Below is a small trained network, with its code and all its weights. Each question gives an input and a class and asks what happens when units are switched off, that is, made to give their printed mean instead of their output.

import numpy as np


def w(rows, s, z=0):
    codes = np.array(rows[::2]) - 128.0
    scale = np.full(codes.shape[1], s)
    scale[-1] = z or s
    return codes * scale


def f(y):
    return np.maximum(y, 0)


def log_softmax(a):
    a = a - a.max(-1, keepdims=True)
    return a - np.log(np.exp(a).sum(-1, keepdims=True))


def net(x, mask):
    res = np.array(x, float).reshape(1, 6) / 4 @ E
    y = f(res @ A[0][:, :-1].T + A[0][:, -1])
    res = res + np.where(mask, y, B[0][:, -1]) @ B[0][:, :-1]
    return log_softmax(res[-1] @ U[:, :-1].T + U[:, -1])


A, B = {}, {}
E = w([
[229,238,14,190,43,228,137,209,93,182,238],'x0',
[234,97,145,167,251,132,212,51,2,48,200],'x1',
[198,140,5,21,13,43,222,73,113,44,48],'x2',
[29,12,41,50,112,159,22,224,12,18,198],'x3',
[58,202,169,22,157,26,234,214,64,204,225],'x4',
[124,124,123,126,124,133,131,129,125,135,124],'x5',
],0.0035)
A[0] = w([
[207,216,40,172,52,233,119,182,99,160,212,12],'N1',
[57,37,219,71,180,53,113,55,150,78,42,28],'N2',
[31,152,118,92,10,126,50,204,253,212,46,77],'N3',
[58,137,111,98,46,129,68,188,210,173,71,139],'N4',
[74,53,92,93,131,139,68,173,61,67,171,57],'N5',
[70,47,84,90,123,140,61,179,59,61,173,44],'N6',
[231,75,144,183,230,160,200,67,7,47,198,86],'N7',
[63,41,82,90,128,145,54,185,50,56,182,29],'N8',
[171,187,181,180,144,101,177,68,190,192,94,50],'N9',
[54,128,232,226,224,214,50,169,138,225,193,2],'N10',
[173,153,48,63,55,69,194,83,124,93,68,100],'N11',
[83,216,142,40,149,35,218,222,86,192,220,76],'N12',
[166,182,176,175,143,102,173,73,186,185,96,52],'N13',
[183,156,19,37,29,46,218,68,119,75,47,61],'N14',
[178,78,89,202,109,200,59,72,182,68,61,99],'N15',
[191,77,78,211,106,210,53,67,181,58,58,93],'N16',
[188,79,83,222,110,222,42,74,187,65,62,63],'N17',
[190,198,53,161,62,213,119,185,98,151,204,72],'N18',
[80,205,140,41,146,37,210,218,87,184,212,76],'N19',
[172,187,180,180,144,101,177,68,188,191,94,48],'N20',
[172,185,175,176,144,108,173,75,179,185,103,26],'N21',
[69,47,206,77,177,62,119,60,143,81,56,51],'N22',
[77,58,95,96,130,138,73,171,64,73,169,63],'N23',
[45,157,106,106,21,143,53,208,236,204,68,125],'N24',
[76,151,208,198,199,173,90,162,147,213,178,104],'N25',
[73,53,202,79,175,67,120,65,143,85,58,55],'N26',
[205,198,49,149,58,196,140,164,101,139,186,95],'N27',
[70,46,87,91,128,140,62,178,56,60,174,50],'N28',
[178,194,188,185,145,98,185,60,194,199,90,36],'N29',
[182,157,23,39,32,49,217,66,122,75,48,70],'N30',
[189,194,57,157,67,205,122,181,100,147,198,83],'N31',
],0.0041,0.0043)
B[0] = w([
[29,65,38,216,224,24,154,177,202,223,45,199],'N1',
[61,81,26,220,198,38,151,193,192,228,77,198],'N2',
[185,219,81,102,250,59,144,7,21,27,215,240],'N3',
[163,183,105,117,198,75,135,39,59,57,184,231],'N4',
[172,222,89,85,81,189,176,181,169,114,83,189],'N5',
[182,233,83,73,69,206,193,190,177,116,68,192],'N6',
[156,222,69,105,231,29,125,4,39,41,208,238],'N7',
[205,253,69,55,50,227,213,212,202,106,50,197],'N8',
[176,234,49,56,74,213,191,205,167,90,69,184],'N9',
[183,24,239,179,135,169,13,241,211,13,224,218],'N10',
[147,60,214,170,143,151,46,200,174,64,194,202],'N11',
[54,30,213,71,40,203,108,21,45,236,90,243],'N12',
[159,212,73,79,91,192,169,188,154,102,88,177],'N13',
[159,38,250,191,158,170,3,234,204,44,225,216],'N14',
[65,68,198,64,66,172,141,48,52,222,113,209],'N15',
[63,68,200,60,64,172,142,44,48,222,114,216],'N16',
[49,56,211,53,59,177,139,36,38,233,111,206],'N17',
[54,71,64,196,197,40,148,158,180,209,66,209],'N18',
[60,36,206,77,49,196,110,26,50,230,96,234],'N19',
[170,230,56,63,80,207,184,200,163,94,74,183],'N20',
[152,212,74,79,99,185,169,178,150,113,86,166],'N21',
[59,85,18,221,201,37,155,191,196,232,74,193],'N22',
[176,225,86,83,78,193,183,183,173,113,79,186],'N23',
[175,195,99,112,219,68,135,27,45,38,200,252],'N24',
[170,67,206,146,118,156,54,190,167,35,191,231],'N25',
[71,90,36,207,191,49,148,182,184,217,86,189],'N26',
[65,78,78,187,190,44,138,144,165,190,86,207],'N27',
[191,240,76,68,63,211,203,196,186,111,62,195],'N28',
[182,246,38,47,69,222,201,212,172,91,59,189],'N29',
[157,41,243,187,152,167,16,228,198,48,218,217],'N30',
[63,76,73,188,189,48,143,152,172,200,76,206],'N31',
],0.0041,0.0038)
U = w([
[202,250,61,61,39,231,216,206,195,102,45,91],'0',
[133,122,132,141,122,101,123,115,115,115,142,253],'1',
[40,65,49,221,194,27,146,169,196,216,67,90],'2',
[176,58,249,166,124,167,19,203,197,41,225,97],'3',
[55,60,212,58,24,194,135,22,2,225,103,100],'4',
[185,220,73,109,234,50,146,15,19,33,214,98],'5',
],0.006,0.011)

Each question gives the input, the list of numbers given to net, and the class t.
The units are the neurons (one row each of A and B). Each row of codes is followed by its name. A weight is (code - 128) times the scale printed after its matrix; where a second scale follows, it is the last column's (A, B and U).
mask holds one flag per neuron, in row order. A switched-off neuron (its flag False) gives its mean, the last column of its row in B, instead of its output. The means were averaged over made-up inputs and are rounded, as every weight is.
A unit's drop is (log p(t) with every unit on - log p(t) with that unit switched off) / (log p(t) with every unit on - log p(t) with every unit switched off).
The circuit of an input: a set's keep is (log p(t) with only the set's units on - log p(t) with every unit switched off) / (log p(t) with every unit on - log p(t) with every unit switched off). Starting from the 12 units with the biggest drops (on a tie, the unit counted first), units are removed one at a time, each time the one whose removal leaves the highest keep (on an exact tie, the one counted first), for as long as the keep stays at least 0.8.
circuit, biggest first: the units of the circuit, biggest drop first
most important unit: the unit with the biggest drop
k most important neurons: the k neurons with the biggest drops, biggest first
drop of u: that unit's drop, to one decimal
input [-6,4,8,-8,-7,-6], class 0: most important unit => N29
input [-5,4,6,-7,0,-1], class 0: circuit, biggest first => N29, N9
input [7,-1,-7,4,-1,-4], class 2: circuit, biggest first => N1, N18
input [-1,0,6,6,-4,4], class 0: circuit, biggest first => N8, N28
input [-7,-4,4,-8,1,-7], class 0: circuit, biggest first => N29, N9
input [4,-8,8,-2,3,0], class 3: 3 most important neurons => N14, N30, N11
input [-6,-1,-4,4,0,0], class 2: circuit, biggest first => N2, N22
input [5,-8,-8,-5,5,4], class 3: 2 most important neurons => N10, N25
input [0,0,-8,0,3,-5], class 3: 2 most important neurons => N10, N25
input [6,-2,6,5,-6,3], class 2: circuit, biggest first => N1, N27
input [-3,-8,-4,8,-5,6], class 0: circuit, biggest first => N8, N28
input [-4,-4,8,0,-7,-2], class 3: circuit, biggest first => N14, N30
input [5,6,8,-5,-2,2], class 3: circuit, biggest first => N14, N30
input [7,6,-2,-2,8,7], class 4: circuit, biggest first => N12
input [8,3,-8,8,-4,-3], class 0: 3 most important neurons => N8, N28, N6
input [8,-4,-6,3,-3,7], class 2: 4 most important neurons => N1, N18, N31, N27
input [4,-2,5,-2,8,6], class 4: 2 most important neurons => N12, N19
input [3,-1,1,7,-8,-2], class 4: 2 most important neurons => N17, N16
input [7,-2,5,1,-6,-6], class 2: drop of N31 => 0.1
input [1,0,-8,2,4,1], class 3: circuit, biggest first => N10
input [-5,-8,5,-6,-8,-3], class 4: drop of N29 => -0.1
input [-5,0,5,3,-1,4], class 2: drop of N22 => 0.4
